Each row has a name. Each piece below is followed by the name of the row it came from, unless a question asks for something else. Each question is about the rows just above it.

[118 145 133 149 124] -> j357
[ 84 164 114 172 102] -> j80
[102 165 114  84 172] -> j552
[114 167 156 156 146] -> j865
[134 129  80  99 131] -> j296
[129 131 134  99  79] -> j96
[104 181 166 100 147] -> j414
[104 181 166 167 142] -> j188
Put [100 181 104 147 166] back in order: which row is it? -> j414
[ 84 102 114 164 172] is which row reordered? -> j80
Put [ 80  99 129 131 134] back in order: which row is it? -> j296

[159  96 106 176 146 131  91 113 154 128 103 161 126 127 117 123 130 114
  82  96]  j983
[109 147 130 142 100 148 106 136 154 149 119  98 146 144 138 129 118 138
 130 151]  j368
[169 142  76 136 161 110 121 137 118 137 135 156 141 121 155 118  99 139
 151 143]  j884
[176  88 105 136 151 106 165 113 146 132 137 110  86  75 151 152 108 127
 135  89]  j513
[176 112 159 123 161 128 106 127  82 146 131  96 117 126 154 114 130  96
  91 103]  j516
[129 128 195 133 101  93 131 111 116 136 117  90 148 141 119 155 155 132
 119 131]  j856
[155 101 137 123 125 134 130 146 118 176 112 111 125 116 170 125 109 126
 140 104]  j472
[150 161 117 112 156 125 139 143 107 123 133 125 166 145 135 119 133 134
 107 158]  j994
[147 141 106 104 141 151 144 142 127 123 130 108 129 133 128 136 121 119
  96 144]  j657
Put [176 117 114 154 159 123 126 127 106 131 146 130  96  96 112 103 161  82
 128  91] back in order: which row is it? -> j516
[123 154 103 106  82 128 127 130 176 126 131 117 114  91  96 146 112 159
 161  96] is which row reordered? -> j516
[103  91  96 130 114 154 126 117  96 131 146  82 127 106 128 161 123 159
 112 176] is which row reordered? -> j516
[151 144 142 127 123 130 108 129 133 128 136 121 119  96 144 147 141 106
 104 141] is which row reordered? -> j657

[146 121 154 119] -> j984
[141 135 138 147] -> j946
[146 106 113 107] -> j451
[146 114 107 106] -> j767
[119 155 121 146] -> j421
[120 154 146 121] -> j38
Put [146 121 155 119] back in order: which row is it? -> j421
Which row holds these entries in another order? [106 146 114 107] -> j767
Which row holds these entries in another order? [121 120 154 146] -> j38
Put [120 121 146 154] back in order: which row is it? -> j38
Which row holds these entries in another order? [135 138 141 147] -> j946
Put [119 121 146 155] back in order: which row is it? -> j421
Which row holds these entries in another order? [119 154 121 146] -> j984

[146 126 118 104 101 125 111 130 100] = j971
[149 131 129 118 132 155 145 130 138] = j172
[136 145 109 142 114 134 133 132  81] = j15
[103 100 142 130 115 127  99 144 185] = j579
[144 185 100 131  99 103 127 142 115] = j782
[139 144  97  96 135  84 167 129  92] = j192
[122 173  93 136 131  85 110 149 176] = j988
[ 85 153 177 157 167 113 167 116 114] = j444
Which row holds these entries in another order? [ 81 136 145 109 142 114 134 133 132] -> j15
[115 142 127 103  99 131 100 185 144] is which row reordered? -> j782

[150 111 117 105 119 149 111 155 133  99 139 130 123 112 143 147 142 130
 118 105 100 160 115 129 136 117 155 129 120 136 146 143  95 137 135 126
 138  94 130 132 127 119 146 152 123 154 166 140 140 114 135 144 165 140
  94 133 152 114 166 104 106 154 172] : j266
[142 122 128 127 112 155 148 131 132 149 125 123 119 123 102 117 146 140
 106 118 138 132 131 122 113 139 124 142 127 130 133 127 150 146 117 120
 112 119 137 132 126 132 110 152 115 124 135 116 107 127 126 131 110 145
 132 137 140 134 162  96 116 115 112] : j975
[135 132 117 107 140 132 137 128 132 127 119 146 126 124 123 137 131 123
 142 150 149 133 120 134 102 112 130 131 106 110 124 122 162 115 131 146
 155 148  96 112 127 145 118 126 117 128 116 115 140 139 122 132 127 119
 152 114 116 112 110 138 125 142 132] : j199
[115 127 128 118 131 137 140 132 142  96 140 128 123 146 127 120 124 117
 112 110 132 155 123 130 134 137 132 132 119 132 106 125 112 107 131 114
 149 131 124 135 102 116 112 116 145 138 119 146 117 142 126 162 148 126
 132 110 115 150 122 152 127 122 139] : j977
[106 105 140 153 127 154 139 130 133 147  94  94 136 119 149 123 111 129
 155 105 112 152 130  99 150 155 143 130 126 137 114 117 115 135  95 166
 160 146 104 135 144 119 133 111 172 136 117 146 114 165 143 129 123 138
 166 142 118 154 100 140 140 132 120] : j696
[126 102 127 132 135 116 149 114 107 130 122 127 117 133 148 112 112 140
 140 124 155 152 128 131 123 150 117 132 137  96 119 138 146 115 127 132
 139 132 110 137 125 119 131 115 112 145 134 122 123 142 110 106 132 118
 131 146 124 116 120 142 127 162 126] : j760
Put [130 116 131 132 112 146 102 145 149 119 155 112 139 142 132 112 137 126
 118 132 140 107 127 137 123 110 131 115 128 132 117 116 122 132 124 127
 138 162 123 120 126 132 119 122 115 134 125 106 140 124 128  96 152 142
 146 131 114 110 135 148 117 127 150] back in order: which row is it? -> j977
Put [119 118 165 139 146 129 155  94 135 149 123  99 140 105 138 152 100 140
 114  95 155 117 152 117 123 136 111 143 154 136 115 154 130 119 133 142
 147 150 133 111 130 135 112 105 114 120 144 143 130 106 160 104 172 132
 140 166 127 146  94 137 166 126 129] back in order: which row is it? -> j266
Put [138 125 142 132 135 132 117 107 140 132 137 128 132 127 119 146 126 124
 123 137 131 123 142 150 149 133 120 134 102 112 130 131 106 110 124 122
 162 115 131 146 155 148  96 112 127 145 118 126 117 128 116 115 140 139
 122 132 127 119 152 114 116 112 110] back in order: which row is it? -> j199
Put [116 120 142 127 162 126 126 102 127 132 135 116 149 114 107 130 122 127
 117 133 148 112 112 140 140 124 155 152 128 131 123 150 117 132 137  96
 119 138 146 115 127 132 139 132 110 137 125 119 131 115 112 145 134 122
 123 142 110 106 132 118 131 146 124] back in order: which row is it? -> j760

[179  65  89 159 157] = j336
[159 124 180 160  77] = j996
[180  77 123 159 160] = j171
[159 179  88 157  65] = j91
Which row holds these entries in another order? [179 157  89  65 159] -> j336
[ 65  89 157 159 179] is which row reordered? -> j336
Put [157 159  89  65 179] back in order: which row is it? -> j336
[160 159 123  77 180] is which row reordered? -> j171
[179 157 159  89  65] is which row reordered? -> j336

[136 111 147 143 157  74] -> j499
[136 111 147 143 157 134] -> j362
[ 74 143 157 136 148 111] -> j187
[103  90  93 151 133 181] -> j612
[ 87 144 130 116 124 138] -> j879
[ 74 157 143 147 111 136] is which row reordered? -> j499
Put [111 134 136 143 147 157] back in order: which row is it? -> j362

[101 138 158 113 150 148 120  96 130 155 109  98 107 143 148 140 129 105
  94 105 119 114 155 122 153 165 144 119 112 126 137 104  97 168] -> j686
[147 117 184 141 132 105 109  95 179 169 148  88 121 128 167 131  95 127
 103  93  72 100 100  78 131 121 130 178 131 115 114  93 129 108] -> j111
[120 159 149 120 159 142  97  99 164 144  86 106  97 176 132 132 116 109
 118 122 112  89 132 108 177 158 150 165 141 163 177 137 108 161] -> j239
[142 110  90 141 103  91 140 163 117 100 146 155 147 116 111 108 126 158
 165 150 141 143 100 151 110  79 110 125 154 131 120 147 157 114] -> j492
[119 112 137  99 163 144 158  89 108 116  86 120  97 161 118 142 108 149
 106 132 159 132 109 150 122 159 177 165 132 177 141  97 164 176] -> j280
[140 158 130 137 138 109  96  98 114 148 112 148 105 113 102 150 165  97
 122 144 120 126 155 153 143 119  94 168 155 107 129 119 104 105] -> j14
[105 158  89  96 141 147  98 156 109 106  79 161  82 171 105 138 153  94
 157 164 156 103 149 138 163 161 186 104 121 163 181 154  86 161] -> j853
[177  93 166 161 141 107 153 103 156 163 177  90 178  81 151 148  92 168
 100  91  79 151 102 104  77 105  84 165 130 105  68  91 180 119] -> j442
Put [141 117 114  95 127 100  78 121 108  88 131  93 105 109 100 179  93 131
 131 128 184 167  95 148  72 178 121 115 147 129 169 130 103 132] back in order: which row is it? -> j111
Put [130 144 101 120  94  96 107 114 122 143 137 138 165 126 105 153 148 119
 129 109 168  97 140 150 105 155 104 119  98 155 113 158 112 148] back in order: which row is it? -> j686
Which row holds these entries in another order? [161 108 137 177 163 141 165 150 158 177 108 132  89 112 122 118 109 116
 132 132 176  97 106  86 144 164  99  97 142 159 120 149 159 120] -> j239

[104 110 163 139 165 120 171 159 147 120 108 101  78 166 163  91] : j488
[104 110 163 139 165 120 171 159 147 115 157 164  97  96 133 164] : j290
[120 163 158 139 110 165 164  97 157  52 104  96 171 115 149 147] : j652
[104 110 163 139 165 120 171 159 147 115 157 164  97  96  52 149] : j423
Put [147 157 164 159  97 139 133 104 171 164 120  96 163 165 110 115] back in order: which row is it? -> j290
Put [ 91 163 166  78 101 108 120 147 159 171 120 165 139 163 110 104] back in order: which row is it? -> j488
Which row holds these entries in another order? [110 120  96 149 157 165  52  97 104 139 159 163 147 171 115 164] -> j423

[109 129 141 137 130 115 131 116 120 125 137 129 127 127 138 136 135 130
 129 135 128 128 142 129 139 127 125 126  74 116 118 129 133 136 138 136
 129 125 136 134 129 128 155 135 128 137 135 128 113 126 110 124 127 133
 133 136 135] : j104
[136 111 124 144 123 134 125 127 118 128 127 131 119 119 124 138 127 139
 135 134 122 126 116 125 131 130 116 127 128 132 126 137 136 147 131 134
 122 132 130 131 141 124 114 126 135 132 132 140 138 120 126 120 122 138
 130 124 121] : j895
[135 139 125 138 138 124 144 132 137 136 120 134 126 141 132 128 127 130
 130 139 116 134 130 126 140 147 132 131 131 128 124 132 123 118 135 111
 126 131 120 119 116 119 125 114 127 122 124 126 122 127 127 122 134 136
 124 121 131] : j934
[126 121 119 145 144 123 121 132 139 124 128 116 126 110 131 122 154 142
 123 113 115 127 121 131 120 133 124 126 126 125 128 139 132 129 129 129
 126 135 125 144 129 125 121 133 140 132 149 118 130 118 124 122 137 129
 122 132 134] : j151
[128 126 126 141 118 125 133 136 137 135 137 115 134 148 127 132 130 109
 107 135 124 137 131 124 114 131 139 130 125 128 125 128 124 122 132 110
 120 141 126 120 101 125 129 131 123 123 144 132 136 112 123 123 140 131
 132 125 124] : j167
[129 130 129 138 135 130 129 109 134 110 133 127 128 125 128 126 135 125
 139 124 129 136  74 129 138 136 116 126 135 135 133 127 136 120 128 131
 116 118 113 127 137 154 125 137 129 133 128 115 142 129 128 128 137 135
 136 135 141] : j439
[129 131 130 131 124 129 128 123 126 126 124 104 142 124 129 117 156 129
 131 133 129 128 128 123 122 128 133 132 129 126 127 100 129 127 131 141
 130 133 126 134 133 142 121 120 121 133 118 122 138 123 129 128 124 127
 124 128 130] : j149
[130 131 124 139 141 131 128 134 136 130 130 119 146 127 120 127 109 132
 134 137 123 129 124 128 122 129 127 133 118 127 129 143 126 112 124 111
 140 123 131 121 134 126 129 138 122 126 132 144 134 124 133 125 140 124
 126 133 128] : j384
[137 118 127 129 136 116 129 128 129 133 129 136 125 135 135 120 135 115
 131 128 126 125 142 128 130 125 136 109 136 136 128 129 133 110 128 127
 137 130 129 127 133 124 116 128 126  74 137 134 138 113 138 135 155 135
 141 129 139] : j821
Which row holds these entries in another order? [ 74 109 110 113 115 116 116 118 120 124 125 125 125 126 126 127 127 127
 128 128 128 128 128 128 129 129 129 129 129 129 129 130 130 131 133 133
 133 134 135 135 135 135 135 135 136 136 136 136 137 137 137 138 138 139
 141 142 154] -> j439
Put [140 131 132 125 124 128 126 126 141 118 125 133 136 137 135 137 115 134
 148 127 132 130 109 107 135 124 137 131 124 114 131 139 130 125 128 125
 128 124 122 132 110 120 141 126 120 101 125 129 131 123 123 144 132 136
 112 123 123] back in order: which row is it? -> j167
[113 129 131 129 116 137 133 139  74 129 129 133 120 133 129 136 138 128
 126 135 136 125 124 128 128 115 138 109 125 127 136 137 130 125 142 126
 136 128 130 129 127 136 135 135 141 137 134 127 129 128 135 110 135 155
 127 118 116] is which row reordered? -> j104
Put [ 74 127 136 136 129 134 129 116 129 128 127 126 128 128 136 129 135 138
 133 109 135 126 135 136 141 130 120 133 113 129 137 130 127 137 125 110
 133 139 125 128 131 129 115 135 116 128 129 118 136 127 138 135 125 142
 155 137 124] back in order: which row is it? -> j104
Which row holds these entries in another order? [121 124 130 138 122 120 126 120 138 140 132 132 135 126 114 124 141 131
 130 132 122 134 131 147 136 137 126 132 128 127 116 130 131 125 116 126
 122 134 135 139 127 138 124 119 119 131 127 128 118 127 125 134 123 144
 124 111 136] -> j895
Put [115 120 136 126 129 118 110 128 129 136 133 127 109 136 134 142 136 116
 135 130 139 113 128 126 138 128 133 128 128 129 138 131 129 135 127 135
 135 129 124 141 130 129 127 125 125 125 137 137 135 133 129 116 137 136
 155  74 128] back in order: which row is it? -> j821
[111 114 116 116 118 119 119 120 120 121 122 122 122 123 124 124 124 124
 125 125 126 126 126 126 127 127 127 127 128 128 130 130 130 131 131 131
 131 132 132 132 132 134 134 134 135 135 136 136 137 138 138 138 139 140
 141 144 147] is which row reordered? -> j895

[130 130 127 126 126 127 128 127 128 127 128 127 127 126 128 129 127 127
 128 127 127 127 128 128 129 128 128 128 127 129 127 126 130 126 127 126
 127 129] -> j602
[102 159 119 143  93  98 153  87  92 162 158 102  98 152 157 170  85 115
 101 121 168 148 145 153 171  97 157  78  70  81 103 146  95  89 143 167
  82  99] -> j727
[128 127 130 128 128 130 129 128 127 128 127 130 129 127 126 127 129 128
 126 127 128 126 127 126 127 127 126 129 128 127 129 127 127 128 127 127
 126 127] -> j995
[126 126 126 126 126 126 127 127 127 127 127 127 127 127 127 127 127 127
 127 127 127 128 128 128 128 128 128 128 128 128 129 129 129 129 129 130
 130 130] is which row reordered? -> j995
[127 128 127 130 128 128 130 129 128 127 128 127 130 129 127 126 127 129
 128 126 127 128 126 127 126 127 127 126 129 128 127 129 127 127 128 127
 127 126] is which row reordered? -> j995
Which row holds these entries in another order? [129 127 127 128 127 127 126 127 128 127 130 128 128 130 129 128 127 128
 127 130 129 127 126 127 129 128 126 127 128 126 127 126 127 127 126 129
 128 127] -> j995

[ 95 111 153 125  75 131  72 143] = j588
[ 80 169 118  89  78 147 125 104] = j69
[104 118 169  80  90 147  78 124] = j801
[118  80 104 147 169  90  78 126] = j154
[ 90 104  78 147 169 118  80 125] = j907
[162 163 109  78 180  90  80 128] = j304
[156 164 115 118 151  93 122  79] = j852
Put [104  80 169 118  89  78 147 125] back in order: which row is it? -> j69
Put [128  80  90 180  78 109 163 162] back in order: which row is it? -> j304
Put [ 89  78 147 125 104  80 169 118] back in order: which row is it? -> j69
Put [169  90  78 126 118  80 104 147] back in order: which row is it? -> j154
[ 78  80  90 104 118 125 147 169] is which row reordered? -> j907

[167 172 124 146 133 182 175 115] = j706
[167 172 124 146 133 182 175  69] = j446
[112 101  88 139  80 124  72  71] = j145
[124 172 145 182 175 167 133  69] = j75
[138 144 181 128 180 118 177 187] = j763
[138 144 181 128 180 118  92 140] = j942
[ 96  87  85 120  68 119  72  67] = j401
[135 131 187 117 179 115 161 182] = j960
[127 120  74 132  84 145  89  76] = j756
[132  89 120  76  74 145 127  84] is which row reordered? -> j756
[124 146 182 133  69 172 167 175] is which row reordered? -> j446
Which row holds these entries in another order? [124 146 133 182 175 115 167 172] -> j706
Which row holds these entries in another order? [146 133 182 175 115 167 172 124] -> j706

[158 114 118 105 131  89 123  87 116  90  98  94 112 163  57 170  95] : j297
[ 94  95  89 118 123  98 169 116  57 158  87 105 163 131 114 112  89] : j275
[ 90 169  89 123  94 116  95 112  98  57  87 131 114 105 158 163 118] : j963
[114 112  89  94  95  89 118 123  98 169 116  57 158  87 105 163 131] is which row reordered? -> j275
[118  90 169  89 123  94 116  95 112  98  57  87 131 114 105 158 163] is which row reordered? -> j963
Which row holds these entries in another order? [ 95 170  57 163 112  94  98  90 116  87 123  89 131 105 118 114 158] -> j297
[ 89 112 114 131 163 105  87 158  57 116 169  98 123 118  89  95  94] is which row reordered? -> j275
Which row holds these entries in another order? [ 87  90 123 158 170  94  95 112  89 105 131  57 116 114 118  98 163] -> j297

[113 126 146 129]  j116
[139 132 126 161]  j11
[139 132 161 127]  j575
[ 83 103  69 161]  j366
[ 69 161  83 104]  j658
[ 94 122 168 128]  j675
[143 141 121  89]  j682
[127 132 139 161] is which row reordered? -> j575
[103  83  69 161] is which row reordered? -> j366

[174 138 122 141 122 136  79 111 121] -> j18
[193 145 125 129 114 116  80 109 131] -> j468
[191 143 122 134 116 121  74 109 128] -> j453
[186 141 121 138 118 126  72 110 125] -> j702
[179 139 121 140 120 132  75 111 123] -> j740
[160 135 126 139 128 143  96 114 119] -> j158
[165 136 124 141 125 141  89 112 119] -> j382
[157 135 127 138 129 143  99 114 119] -> j224
[162 136 125 140 127 142  93 113 119] -> j929
[ 72 109 138 121 141 186 118 125 126] -> j868
[169 137 123 141 124 139  84 112 120] -> j954
Put [ 96 114 119 126 128 135 139 143 160] back in order: which row is it? -> j158
[125 186 141 121 138 118 126  72 110] is which row reordered? -> j702

